Below are the code and all the weights of a small trained network. Each question names an input and a class and asks about switching units off, where a switched-off unit gives its printed mean instead of its output.

import numpy as np


def w(rows, s, z=0):
    codes = np.array(rows[::2]) - 128.0
    scale = np.full(codes.shape[1], s)
    scale[-1] = z or s
    return codes * scale


def f(y):
    return np.maximum(y, 0)


def log_softmax(a):
    a = a - a.max(-1, keepdims=True)
    return a - np.log(np.exp(a).sum(-1, keepdims=True))


def net(x, mask):
    res = np.array(x, float).reshape(1, 4) / 4 @ E
    y = f(res @ A[0][:, :-1].T + A[0][:, -1])
    res = res + np.where(mask, y, B[0][:, -1]) @ B[0][:, :-1]
    return log_softmax(res[-1] @ U[:, :-1].T + U[:, -1])


A, B = {}, {}
E = w([
[154,38,165],'x0',
[132,127,127],'x1',
[248,144,121],'x2',
[129,159,254],'x3',
],0.0064)
A[0] = w([
[97,248,104,35],'n1',
[125,190,165,111],'n2',
[121,111,70,27],'n3',
[160,178,115,132],'n4',
[121,105,100,71],'n5',
[171,174,113,86],'n6',
[121,123,130,254],'n7',
[129,59,141,50],'n8',
[111,207,85,63],'n9',
[156,173,120,123],'n10',
[179,149,159,128],'n11',
[81,121,153,91],'n12',
[133,156,167,63],'n13',
[127,134,155,82],'n14',
[129,129,130,107],'n15',
[187,127,154,103],'n16',
[120,113,203,80],'n17',
[121,176,124,75],'n18',
[175,121,127,50],'n19',
[170,175,108,100],'n20',
[149,108,84,70],'n21',
[155,138,124,71],'n22',
[144,240,109,105],'n23',
[131,130,128,221],'n24',
[143,88,129,78],'n25',
[165,34,143,55],'n26',
[130,179,186,35],'n27',
[49,179,114,128],'n28',
[129,42,158,80],'n29',
[188,150,107,41],'n30',
[107,85,48,69],'n31',
[73,147,149,103],'n32',
[148,126,59,48],'n33',
[127,121,185,78],'n34',
[145,105,83,35],'n35',
[87,76,137,99],'n36',
],0.014,0.0048)
B[0] = w([
[110,1,251,192],'n1',
[86,182,164,187],'n2',
[23,155,176,161],'n3',
[112,119,66,177],'n4',
[76,141,141,148],'n5',
[83,105,77,167],'n6',
[252,206,86,253],'n7',
[112,31,177,163],'n8',
[136,58,184,178],'n9',
[110,108,80,168],'n10',
[92,117,52,195],'n11',
[79,86,70,181],'n12',
[85,168,166,156],'n13',
[89,144,144,145],'n14',
[132,133,127,128],'n15',
[84,106,70,187],'n16',
[58,185,173,205],'n17',
[122,85,175,146],'n18',
[69,85,89,149],'n19',
[98,113,67,172],'n20',
[87,173,152,161],'n21',
[90,100,109,138],'n22',
[190,52,214,203],'n23',
[203,178,110,216],'n24',
[113,84,142,146],'n25',
[137,20,201,189],'n26',
[53,193,180,174],'n27',
[91,89,18,232],'n28',
[137,24,175,197],'n29',
[54,87,73,161],'n30',
[46,204,182,215],'n31',
[96,82,59,192],'n32',
[82,204,181,173],'n33',
[70,171,158,181],'n34',
[71,152,160,151],'n35',
[89,75,57,194],'n36',
],0.023,0.005)
U = w([
[168,46,131,86],'0',
[147,115,59,252],'1',
[110,87,1,48],'2',
[113,165,113,83],'3',
[244,156,58,121],'4',
],0.008,0.013)

Each question gives the input, the list of numbers given to net, and the class t.
The units are the neurons (one row each of A and B). Each row of codes is followed by its name. A weight is (code - 128) times the scale printed after its matrix; where a second scale follows, it is the last column's (A, B and U).
mask holds one flag per neuron, in row order. A switched-off neuron (its flag False) gives its mean, the last column of its row in B, instead of its output. The means were averaged over made-up inputs and are rounded, as every weight is.
A unit's drop is (log p(t) with every unit on - log p(t) with that unit switched off) / (log p(t) with every unit on - log p(t) with every unit switched off).
The circuit of an input: a set's keep is (log p(t) with only the set's units on - log p(t) with every unit switched off) / (log p(t) with every unit on - log p(t) with every unit switched off). Starting from the 12 units with the biggest drops (on a tie, the unit counted first), units are removed one at a time, each time the one whose removal leaves the highest keep (on an exact tie, the one counted first), for as long as the keep stays at least 0.8.
units of the circuit, in order: the units of the circuit, biggest drop first
most important unit: the unit with the biggest drop
k most important neurons: the k neurons with the biggest drops, biggest first
drop of u: that unit's drop, to one decimal
input [5,1,-4,2], class 0: most important unit : n29
input [-4,-3,-8,-1], class 2: 2 most important neurons : [n28 n32]
input [5,-6,-8,5], class 2: units of the circuit, in order : [n36 n12]
input [5,-5,2,6], class 3: units of the circuit, in order : [n17 n34]
input [7,7,-3,-5], class 0: 2 most important neurons : [n26 n29]
input [4,-2,1,-2], class 0: units of the circuit, in order : [n26 n28]
input [7,0,8,1], class 2: 2 most important neurons : [n16 n11]
input [5,-5,5,6], class 3: 4 most important neurons : [n17 n34 n28 n27]
input [8,8,0,-8], class 0: 3 most important neurons : [n26 n29 n8]
input [-4,0,0,-5], class 3: units of the circuit, in order : [n31 n33]
input [-1,-1,7,8], class 3: 2 most important neurons : [n27 n2]
input [-4,1,-4,0], class 0: 3 most important neurons : [n1 n9 n11]
input [-2,6,-8,8], class 2: 4 most important neurons : [n28 n32 n12 n31]
input [7,5,-6,8], class 3: units of the circuit, in order : [n17]
input [6,-5,2,-8], class 3: units of the circuit, in order : [n31 n33]
input [3,-2,-4,-6], class 3: 2 most important neurons : [n31 n3]
input [7,5,-3,8], class 3: 3 most important neurons : [n17 n34 n27]
input [8,5,8,2], class 0: 3 most important neurons : [n26 n29 n28]
input [4,-5,6,3], class 2: drop of n23 : 0.2
input [7,-2,-5,-6], class 0: drop of n29 : 0.3
input [-2,-5,-7,-1], class 2: units of the circuit, in order : [n28]
